Moves between points:
Q569 ^ Q998
Q569 + Q825
Q569 % Q624
Q569 & Q202
Q569 § Q949
Q930 * Q458
Q930 ^ Q910
Q930 + Q882
Q930 % Q112
Q930 & Q346
Q930 § Q763
Q432 * Q293
Q432 ^ Q196
Q432 + Q207
Q432 % Q822
Q432 & Q508
Q432 § Q112
Q112 * Q202
Q112 ^ Q825
Q112 + Q195
Q112 % Q930
Q112 & Q519
Q112 § Q393
Q519 * Q998
Q519 ^ Q112
Q519 + Q266
Q519 % Q346
Q519 & Q825
Q519 § Q389
Q619 * Q143
Q619 ^ Q831
Q619 % Q234
Q619 & Q66
Q293 ^ Q729
Q293 + Q432
Q293 % Q156
Q293 & Q52
Q293 § Q202
Q369 * Q903
Q369 ^ Q460
Q369 + Q483
Q369 % Q398
Q369 & Q713
Q369 § Q386
Q740 * Q406
Q740 ^ Q931
Q740 % Q317
Q740 & Q179
Q740 § Q91
Q397 * Q713
Q397 ^ Q483
Q397 % Q59
Q397 & Q550
Q397 § Q931
Q234 * Q517
Q234 ^ Q91
Q234 % Q619
Q234 & Q705
Q308 ^ Q458
Q308 + Q346
Q308 % Q998
Q308 & Q624
Q308 § Q246
Q825 * Q569
Q825 ^ Q519
Q825 + Q756
Q825 % Q910
Q825 & Q112
Q825 § Q41
Q508 * Q52
Q508 ^ Q432
Q508 + Q437
Q508 % Q146
Q508 & Q196
Q508 § Q519
Q196 * Q729
Q196 ^ Q508
Q196 + Q398
Q196 % Q903
Q196 & Q432
Q196 § Q825
Q729 ^ Q52
Q729 + Q196
Q729 % Q412
Q729 & Q293
Q729 § Q569
Q910 * Q624
Q910 ^ Q346
Q910 + Q386
Q910 % Q825
Q910 & Q930
Q910 § Q985
Q713 * Q822
Q713 ^ Q369
Q713 + Q397
Q713 % Q207
Q713 & Q460
Q713 § Q882
Q329 * Q353
Q329 ^ Q20
Q329 % Q83
Q329 & Q147
Q329 § Q483
Q633 * Q186
Q633 ^ Q784
Q633 + Q578
Q633 % Q408
Q633 & Q639
Q633 § Q146
Q756 * Q825
Q756 ^ Q266
Q756 + Q118
Q756 % Q386
Q756 & Q195
Q756 § Q143
Q317 * Q266
Q317 ^ Q848
Q317 % Q740
Q317 & Q118
Q317 § Q831
Q406 * Q346
Q406 ^ Q882
Q406 + Q740
Q406 % Q266
Q406 & Q386
Q406 § Q530
Q146 * Q265
Q146 ^ Q822
Q146 + Q460
Q146 % Q508
Q146 & Q903
Q146 § Q346
Q393 * Q739
Q393 ^ Q41
Q393 + Q110
Q393 % Q763
Q393 & Q389
Q848 * Q195
Q848 ^ Q118
Q848 % Q931
Q848 & Q317
Q848 § Q66
Q346 * Q308
Q346 ^ Q930
Q346 + Q406
Q346 % Q519
Q346 & Q910
Q346 § Q212
Q41 * Q949
Q41 ^ Q389
Q41 + Q143
Q41 % Q985
Q41 & Q393
Q703 * Q421
Q703 ^ Q36
Q703 + Q83
Q703 % Q353
Q703 & Q697
Q703 § Q398
Q186 ^ Q219
Q186 + Q633
Q186 % Q773
Q186 & Q139
Q186 § Q265
Q386 * Q910
Q386 ^ Q406
Q386 + Q179
Q386 % Q756
Q386 & Q882
Q386 § Q517
Q578 * Q633
Q578 ^ Q995
Q578 + Q20
Q578 % Q36
Q578 & Q353
Q578 § Q460
Q624 ^ Q308
Q624 + Q910
Q624 % Q569
Q624 & Q458
Q624 § Q106
Q697 * Q410
Q697 ^ Q703
Q697 + Q906
Q697 % Q995
Q697 & Q36
Q697 § Q207
Q66 * Q110
Q66 ^ Q619
Q66 % Q705
Q66 & Q831
Q68 * Q763
Q68 ^ Q517
Q68 + Q705
Q68 % Q110
Q68 & Q530
Q410 * Q625
Q410 ^ Q421
Q410 + Q697
Q410 % Q784
Q410 & Q408
Q410 § Q432
Q688 ^ Q106
Q688 + Q763
Q688 % Q739
Q688 & Q246
Q139 ^ Q186
Q139 + Q639
Q139 % Q695
Q139 & Q219
Q139 § Q412
Q998 ^ Q202
Q998 + Q519
Q998 % Q308
Q998 & Q569
Q998 § Q65
Q949 ^ Q65
Q949 + Q41
Q949 % Q106
Q949 & Q739
Q265 ^ Q156
Q265 + Q146
Q265 % Q52
Q265 & Q412
Q265 § Q308
Q985 * Q106
Q985 ^ Q212
Q985 + Q517
Q985 % Q41
Q985 & Q763
Q179 * Q386
Q179 ^ Q740
Q179 % Q118
Q179 & Q931
Q179 § Q234
Q408 * Q773
Q408 ^ Q410
Q408 + Q36
Q408 % Q633
Q408 & Q421
Q408 § Q508
Q52 ^ Q293
Q52 + Q508
Q52 % Q265
Q52 & Q729
Q52 § Q998
Q763 * Q688
Q763 ^ Q985
Q763 + Q68
Q763 % Q393
Q763 & Q212
Q212 * Q246
Q212 ^ Q763
Q212 + Q530
Q212 % Q389
Q212 & Q985
Q156 ^ Q412
Q156 + Q822
Q156 % Q293
Q156 & Q265
Q156 § Q458
Q887 * Q437
Q887 ^ Q59
Q887 % Q550
Q887 & Q790
Q887 § Q317
Q458 ^ Q624
Q458 + Q930
Q458 % Q202
Q458 & Q308
Q458 § Q688
Q437 * Q508
Q437 ^ Q207
Q437 + Q887
Q437 % Q460
Q437 & Q398
Q437 § Q266
Q36 * Q408
Q36 ^ Q697
Q36 + Q533
Q36 % Q578
Q36 & Q703
Q36 § Q437
Q483 * Q369
Q483 ^ Q550
Q483 % Q790
Q483 & Q397
Q483 § Q179
Q207 * Q432
Q207 ^ Q398
Q207 + Q59
Q207 % Q713
Q207 & Q437
Q207 § Q195
Q784 * Q219
Q784 ^ Q639
Q784 + Q995
Q784 % Q410
Q784 & Q633
Q784 § Q822
Q533 * Q36
Q533 ^ Q906
Q533 % Q20
Q533 & Q83
Q533 § Q887
Q530 * Q212
Q530 ^ Q68
Q530 + Q91
Q530 % Q735
Q530 & Q517
Q822 * Q156
Q822 ^ Q903
Q822 + Q713
Q822 % Q432
Q822 & Q146
Q822 § Q930
Q106 ^ Q246
Q106 + Q985
Q106 % Q949
Q106 & Q688
Q147 * Q995
Q147 ^ Q329
Q147 % Q906
Q147 & Q20
Q147 § Q397
Q705 * Q68
Q705 ^ Q234
Q705 % Q66
Q705 & Q91
Q389 * Q65
Q389 ^ Q393
Q389 + Q735
Q389 % Q212
Q389 & Q41
Q118 * Q756
Q118 ^ Q317
Q118 % Q179
Q118 & Q848
Q118 § Q619
Q639 * Q139
Q639 ^ Q633
Q639 + Q353
Q639 % Q421
Q639 & Q784
Q639 § Q903
Q110 * Q393
Q110 ^ Q143
Q110 + Q66
Q110 % Q68
Q110 & Q735
Q202 ^ Q569
Q202 + Q112
Q202 % Q458
Q202 & Q998
Q202 § Q739
Q903 * Q412
Q903 ^ Q146
Q903 + Q369
Q903 % Q196
Q903 & Q822
Q903 § Q910
Q59 * Q207
Q59 ^ Q790
Q59 % Q397
Q59 & Q887
Q59 § Q848
Q91 * Q530
Q91 ^ Q705
Q91 % Q831
Q91 & Q234
Q421 * Q695
Q421 ^ Q408
Q421 + Q703
Q421 % Q639
Q421 & Q410
Q421 § Q196
Q83 * Q703
Q83 ^ Q533
Q83 % Q329
Q83 & Q906
Q83 § Q790
Q412 ^ Q265
Q412 + Q903
Q412 % Q729
Q412 & Q156
Q412 § Q624
Q195 * Q112
Q195 ^ Q756
Q195 + Q848
Q195 % Q882
Q195 & Q266
Q195 § Q110
Q246 ^ Q688
Q246 + Q212
Q246 % Q65
Q246 & Q106
Q931 * Q882
Q931 ^ Q179
Q931 % Q848
Q931 & Q740
Q931 § Q705
Q353 * Q639
Q353 ^ Q578
Q353 + Q329
Q353 % Q703
Q353 & Q995
Q353 § Q369
Q735 * Q389
Q735 ^ Q110
Q735 + Q831
Q735 % Q530
Q735 & Q143
Q882 * Q930
Q882 ^ Q386
Q882 + Q931
Q882 % Q195
Q882 & Q406
Q882 § Q68
Q219 ^ Q139
Q219 + Q784
Q219 % Q625
Q219 & Q186
Q219 § Q156
Q773 ^ Q625
Q773 + Q408
Q773 % Q186
Q773 & Q695
Q773 § Q52
Q550 * Q460
Q550 ^ Q397
Q550 % Q887
Q550 & Q483
Q550 § Q740
Q20 * Q578
Q20 ^ Q147
Q20 % Q533
Q20 & Q329
Q20 § Q550
Q398 * Q196
Q398 ^ Q437
Q398 + Q790
Q398 % Q369
Q398 & Q207
Q398 § Q756
Q995 * Q784
Q995 ^ Q353
Q995 + Q147
Q995 % Q697
Q995 & Q578
Q995 § Q713
Q831 * Q735
Q831 ^ Q66
Q831 % Q91
Q831 & Q619
Q739 ^ Q949
Q739 + Q393
Q739 % Q688
Q739 & Q65
Q906 * Q697
Q906 ^ Q83
Q906 % Q147
Q906 & Q533
Q906 § Q59
Q143 * Q41
Q143 ^ Q735
Q143 + Q619
Q143 % Q517
Q143 & Q110
Q460 * Q146
Q460 ^ Q713
Q460 + Q550
Q460 % Q437
Q460 & Q369
Q460 § Q406
Q517 * Q985
Q517 ^ Q530
Q517 + Q234
Q517 % Q143
Q517 & Q68
Q790 * Q398
Q790 ^ Q887
Q790 % Q483
Q790 & Q59
Q790 § Q118
Q65 ^ Q739
Q65 + Q389
Q65 % Q246
Q65 & Q949
Q695 ^ Q773
Q695 + Q421
Q695 % Q139
Q695 & Q625
Q695 § Q729
Q625 ^ Q695
Q625 + Q410
Q625 % Q219
Q625 & Q773
Q625 § Q293
Q266 * Q519
Q266 ^ Q195
Q266 + Q317
Q266 % Q406
Q266 & Q756
Q266 § Q735

The rows follow the links: the fewer symbols apart two points are, the more alike their rows tend to be.

Each row is also shifted at random along 10 hidden directions that mean nothing.

Each row, then its point:
23,-2,9,2,16,16,32,-32,33,7,-34,3,-5,-16,-1,9,8,41,13,15,-12,38,-53,10,-2,-5,-4,68,-3,0,9,-43,-54,25,8,-4,9,5,-3,6,18,13,-14,-22,29,-11,2,8,11,-11,37,13,-24,32,50,1: Q882
49,-6,7,-21,-77,30,18,-28,24,-5,6,-11,77,2,9,-19,-34,-8,5,-18,53,-3,7,50,64,-18,24,-18,-41,-30,-6,-15,7,-22,-48,-28,-30,-24,-29,-16,-40,-6,2,16,2,11,-87,43,13,-35,-24,-35,19,51,-4,29: Q763
-16,-5,-12,42,-49,24,55,-5,-23,-38,-43,2,56,-12,26,18,-9,57,10,-43,-7,26,19,28,35,3,3,7,41,-6,-12,15,-41,29,-22,-28,-4,-29,-96,52,72,24,0,3,-5,17,-7,10,34,17,-21,-12,-37,2,4,25: Q389
62,-12,10,1,18,-12,27,-2,25,8,21,-23,-67,-8,18,40,42,-42,-5,81,6,17,-23,0,7,10,-39,16,3,9,24,12,6,-9,-10,-10,-40,-10,-55,-30,4,-12,5,-38,37,-19,-36,9,-29,1,-20,8,23,-6,6,-1: Q156
-29,-2,0,16,-39,-31,-12,13,3,-32,46,16,-45,-17,-4,53,18,-58,0,-1,-40,50,20,29,49,37,0,-13,34,12,24,-1,-11,-31,17,-12,-20,-16,-40,-10,20,12,31,-11,-1,4,-6,-10,15,-38,-3,5,44,3,-46,6: Q688
17,5,4,8,32,19,1,-11,-5,-12,-7,10,14,21,8,-51,-18,74,-27,-33,6,-15,9,-5,-45,13,19,-8,-35,19,-8,17,-20,29,12,-9,-5,-21,20,18,24,3,8,-11,7,-30,47,-28,30,5,22,-19,-11,-19,9,-41: Q52
10,1,6,0,27,1,26,-19,7,12,22,19,-11,-15,-22,32,7,30,-16,22,-1,-3,0,-9,10,-13,-13,6,-10,8,2,4,11,-2,18,-9,-29,0,36,-4,-7,-16,24,-9,23,-36,-44,6,0,14,6,15,17,7,0,-28: Q59
42,-2,-10,-33,14,-2,19,-10,1,-1,16,-10,-33,1,4,12,6,-5,-25,-11,-11,8,-23,10,-14,-13,29,-11,-16,13,18,6,33,20,6,7,0,23,56,-30,-20,-5,15,14,15,-8,-12,0,12,-25,11,2,-9,34,33,-17: Q186
38,-13,-30,-32,4,33,47,-5,2,6,-54,-18,46,47,42,14,-24,22,-24,-40,-38,5,-46,-16,-41,5,35,-9,55,-18,-20,4,-37,59,21,-21,73,-3,-58,35,39,23,-25,29,3,0,20,-31,48,38,9,16,-67,68,67,52: Q219
54,-14,-5,-24,11,16,53,24,-7,19,1,-8,2,16,12,44,35,15,-7,2,-20,24,-9,-26,-8,-25,-60,-10,67,9,-2,44,-17,13,-11,-37,1,21,-51,-7,2,-8,-16,-14,-6,-11,-31,31,-17,36,-28,54,-30,5,17,-3: Q329
-13,30,-21,-5,-10,-32,8,-23,-14,-14,5,5,-37,-9,-18,50,15,3,-32,-21,-20,18,5,37,15,4,32,25,-17,16,14,-19,-7,5,27,12,-15,25,59,-12,18,29,47,11,7,-10,13,4,9,-46,21,2,10,12,23,-45: Q408
48,-15,15,6,15,14,3,-19,-1,0,28,20,-2,-2,4,-12,-3,30,-11,-15,-2,5,16,23,3,-6,9,-8,-24,13,-9,16,14,8,-23,-11,-31,-15,34,-3,7,-16,11,10,-6,-24,-13,-11,19,-13,11,-4,15,-8,-2,-44: Q65
0,20,6,9,-15,-1,-46,41,14,1,-7,6,11,45,-8,-52,1,-19,-14,-2,23,-8,16,-9,-30,46,-14,-42,13,-12,8,7,-57,-10,14,-5,15,-13,-61,11,41,19,-13,-28,-28,23,56,-31,27,12,-7,-22,5,-31,-48,3: Q903
39,0,6,2,-18,-28,-34,17,18,32,24,1,-63,22,-7,46,27,-98,-2,43,-16,22,1,24,13,21,-27,-9,34,-18,14,4,-11,-22,-7,-7,13,19,-17,-25,0,1,-17,13,-32,24,4,-14,-6,-9,-20,29,25,-22,-20,-4: Q910
25,7,8,-24,10,10,-34,-1,-21,8,3,-26,44,40,6,-52,-15,7,-7,-4,37,-29,36,8,-24,-27,-10,-2,-54,-1,-26,4,-1,-25,-19,-10,-30,-16,29,-25,-62,-12,4,-8,-17,-22,15,9,-49,-24,2,-11,17,-8,0,-41: Q695
-22,9,1,11,25,-4,-16,-3,-13,22,-9,-3,-5,8,-18,12,-1,1,21,13,-27,7,10,-4,-23,-10,-22,40,11,-7,-21,-10,-13,-10,-1,-1,20,21,41,2,-17,-1,-19,13,-27,0,27,-7,-24,1,5,35,-1,-32,11,-27: Q756
19,-1,-5,5,-12,-4,13,-7,26,17,-7,-37,-5,4,20,25,14,-30,9,41,-15,28,-11,24,10,13,-23,35,21,-14,-2,-17,-37,-20,-19,-25,21,-3,-41,-7,-15,-18,-21,16,-10,13,-6,-2,-19,-18,-14,31,0,9,27,14: Q930
66,-7,20,-7,3,23,-30,-10,33,22,1,-15,39,30,9,-79,1,58,-8,-32,20,7,13,23,-15,-7,-11,7,-31,17,-19,11,-50,-16,-37,-23,-1,-5,11,-12,-44,-26,-4,-9,-20,0,45,24,-3,-44,8,2,2,-22,16,-36: Q346
42,-4,5,-13,9,17,2,-34,20,3,-55,18,-9,-3,22,-20,-9,39,3,-33,18,0,-63,-16,-8,0,38,32,-28,13,11,-41,-19,67,18,19,-4,19,14,5,6,53,14,-25,42,-12,30,31,14,-13,45,-30,-31,21,43,25: Q550
42,3,-14,-31,-10,3,-27,-8,4,76,-35,-63,60,72,45,17,0,-47,-22,18,-4,-31,16,14,-17,10,8,16,40,-30,-64,6,-50,-23,-17,-18,42,2,-42,28,-29,-4,-15,53,-37,15,36,-1,-58,5,-19,31,-9,2,52,30: Q410
-44,10,-14,-2,7,-2,11,-15,-11,12,-36,-37,58,2,18,11,-26,6,15,2,-16,-32,-12,-31,-14,-10,19,23,27,-21,-38,3,12,-9,3,9,52,5,-9,30,-34,5,-14,11,14,2,19,11,-30,27,-11,12,-22,9,35,51: Q207
44,-32,43,39,48,34,0,4,8,-1,-1,-6,23,-15,17,-66,26,58,17,65,43,-5,15,-27,-33,-17,-41,23,-21,10,-30,41,-9,-13,-56,9,-55,-59,-97,23,44,-27,-33,-68,33,-20,11,2,-37,51,-8,-20,-2,-45,-6,14: Q393
23,-2,-9,8,-9,-1,49,3,18,-11,-16,-28,-28,-25,21,28,17,-48,4,72,21,-3,-36,-8,11,5,-7,7,13,-23,25,6,33,9,-14,5,-2,-4,-83,-4,32,-1,-20,-20,41,20,-54,7,-5,35,-40,-17,-12,24,9,61: Q822
42,-12,0,-15,33,40,32,-14,-22,11,-33,12,55,21,6,3,-26,68,3,-33,-18,-8,-24,-42,-41,-35,-8,8,26,0,-36,25,-4,47,-5,-14,17,15,5,21,-9,26,-18,-18,5,-40,15,18,0,46,4,23,-35,3,33,4: Q790
41,-18,4,-5,-29,-3,-21,8,-2,-3,16,0,-8,19,14,26,3,-48,11,-10,-25,36,-1,18,22,8,-9,-7,29,-1,-5,10,-13,-9,-22,-20,-15,-1,-27,-15,-14,23,2,-12,-19,-5,11,9,-14,-30,-7,7,30,-7,-14,7: Q106
58,-11,1,2,-41,-3,-49,15,19,-8,28,11,20,44,13,-35,-6,-11,-40,-52,19,-6,20,4,15,22,13,-70,15,18,-3,40,-31,-3,1,-19,-8,-14,-62,-7,10,24,43,-27,-7,-6,45,11,33,-18,-12,-22,26,-20,-41,13: Q265
-48,31,3,5,17,-10,34,24,-4,-10,-9,27,-51,-9,-30,17,27,34,-3,-3,-27,37,-7,-4,-14,39,-56,15,14,14,43,-42,-56,16,51,-27,-7,10,33,14,29,-1,-5,-11,-17,2,-1,-30,25,-14,32,26,-11,-2,-15,-69: Q483
-12,15,-8,-14,36,-1,20,20,1,10,-34,-47,-16,-1,23,-29,30,18,-5,16,-3,-3,-10,-2,-52,17,-12,18,2,3,8,-15,-11,6,2,5,30,8,14,9,-2,-29,-31,18,-9,30,27,-25,-15,-2,8,18,-42,7,45,-18: Q633
1,15,-15,-21,19,12,41,-12,-31,-12,-23,-7,16,-5,-11,-7,-22,20,-1,11,28,-28,-15,-2,-30,-42,26,6,-49,-23,6,-8,60,27,-8,20,-4,9,52,-10,5,-2,-17,12,20,-6,-43,-4,2,25,-6,-25,-27,33,29,-12: Q421

From each start, follow one symbol. Which point do you reach?
Answers are names.
20,13,-7,0,-29,-22,-56,4,-12,29,0,-8,1,64,14,23,-9,-68,-22,1,-2,-12,36,30,9,33,-4,-9,11,-16,-17,-1,-42,-17,12,-19,-1,-7,-10,-1,-7,28,22,16,-42,-3,40,-15,-25,-27,-8,1,35,-32,-24,-17
& Q293
40,4,-1,-36,23,2,13,26,5,33,35,6,-16,16,-31,9,27,-9,-26,13,-8,-1,0,-15,-23,-16,-34,-45,30,-2,11,30,10,-12,4,-10,17,30,34,-17,-8,-33,-18,7,-26,2,-30,-11,14,24,-15,33,-4,4,-4,-27
* Q639
-6,8,0,-16,30,-7,-1,45,-11,-12,30,-9,-27,17,-9,-20,23,4,-17,12,-11,7,18,-15,-44,6,-35,-28,7,16,17,24,-3,-20,10,-13,-3,-1,8,-16,-6,-29,-12,-16,-18,-4,12,-32,-9,3,-1,19,3,-14,-22,-44
+ Q639
6,20,22,-13,42,-6,33,6,33,27,31,-8,-42,-24,-29,-11,34,13,-6,69,14,-10,-4,-8,-20,15,-47,1,-30,-1,30,-15,20,-29,4,-5,-9,6,58,-15,-25,-73,-22,2,6,5,-62,-17,-4,-1,-1,20,8,7,-1,-45
^ Q369
23,19,-4,1,12,-9,-11,-15,5,33,-4,-16,-1,21,4,-3,-3,0,-25,4,5,-30,14,19,-14,17,20,-3,-15,-9,-14,5,10,-6,1,0,17,9,53,7,-18,-15,0,42,-17,2,15,-15,0,-9,-8,1,1,-17,16,-23
& Q196
-33,-5,2,12,30,10,24,-16,-5,-8,15,-7,31,-33,-18,-4,-17,41,8,12,-9,-16,6,-19,-3,-35,-4,20,-10,-4,-15,15,38,-18,-8,4,21,-4,34,0,-28,-38,-18,8,11,-16,-26,2,-4,28,-14,19,-5,7,9,0
^ Q756
-72,27,-16,8,6,-13,15,-5,-13,-17,-15,-25,25,-11,-8,-5,-32,-7,2,10,1,-32,9,-8,-16,12,34,6,-22,-25,-5,-15,32,-17,17,17,39,-11,29,18,-7,-15,-10,25,12,13,-4,-33,10,17,-9,-17,-3,16,4,18
* Q293
25,-5,-1,-25,1,4,11,2,3,5,5,-25,18,4,14,-5,23,34,-2,-29,-2,7,2,-13,1,-26,-27,3,21,29,-9,20,-18,-7,-8,-19,-13,18,-7,-13,-48,-5,17,-18,3,-8,4,50,-34,-20,2,27,-15,-3,20,-14
& Q329
16,-3,-4,3,-41,11,-9,24,14,44,-42,-17,23,39,25,15,5,-54,16,22,9,7,3,12,20,24,-48,-2,61,-37,-9,-10,-70,3,-17,-31,39,4,-91,22,16,-3,-43,40,-53,54,-8,0,-6,22,-36,25,-25,-14,-7,36
§ Q517
24,-8,2,20,5,15,70,2,-31,-34,27,32,-6,-24,-22,62,10,45,6,-7,-52,54,6,4,6,-31,-25,13,46,8,-4,53,9,13,-23,-25,-18,1,-23,7,50,15,-8,-30,-1,-29,-34,5,30,25,-17,30,-5,-5,-1,-26
* Q949
-22,-9,-7,-4,-22,4,-30,23,1,-21,7,4,5,20,-4,-51,-36,-46,6,-2,30,-23,0,-3,-3,9,17,-50,-29,-23,20,-5,29,1,2,7,18,-18,-11,-13,-1,-8,-19,21,-18,25,-11,-36,36,13,-16,-33,5,12,-44,25
& Q458
-27,32,-7,-4,12,-21,-12,-11,-16,10,-9,-1,-21,-2,-22,32,2,-17,11,10,-14,-2,-4,-1,-6,0,3,32,-6,-9,-5,-23,9,-8,15,20,3,27,61,-8,-19,31,3,-8,-2,-8,22,7,-25,-15,12,4,12,-18,4,-26
+ Q790
101,-22,-2,-5,-28,37,-8,-35,19,62,-25,12,83,66,22,11,-22,46,-31,-59,-11,-6,10,24,20,-14,14,-6,50,-10,-56,36,-69,33,-21,-41,40,12,-26,34,9,17,2,52,-42,-8,28,25,29,15,-9,37,-24,-11,37,9
+ Q317
-14,19,0,0,-8,-14,-15,32,-2,-16,-1,-6,-30,19,1,-17,6,-33,1,14,8,3,9,9,-12,42,-28,-19,-5,-3,22,-18,-24,-7,18,-16,-5,-12,-20,-10,7,5,-4,-13,-18,13,14,-28,2,-15,-3,-7,13,-17,-34,-25
+ Q903
48,-8,16,7,-44,11,-55,-14,4,18,12,47,28,39,-17,0,-11,-5,-14,-22,42,-1,30,26,60,-16,-20,-12,-17,-2,-5,0,-51,-1,-11,-22,-61,-8,-32,-9,7,31,40,-17,-18,-22,-9,48,-8,-13,0,-13,42,-30,-44,-19
^ Q317
-7,1,10,14,7,-5,-1,13,24,18,-7,-11,-36,-19,6,-18,29,-6,7,32,10,3,-6,10,4,19,-34,12,5,5,25,-13,-11,-8,-6,-3,14,11,1,1,-1,-40,-20,26,-15,39,-4,-3,-1,-5,-10,24,-15,-21,3,-9
§ Q530
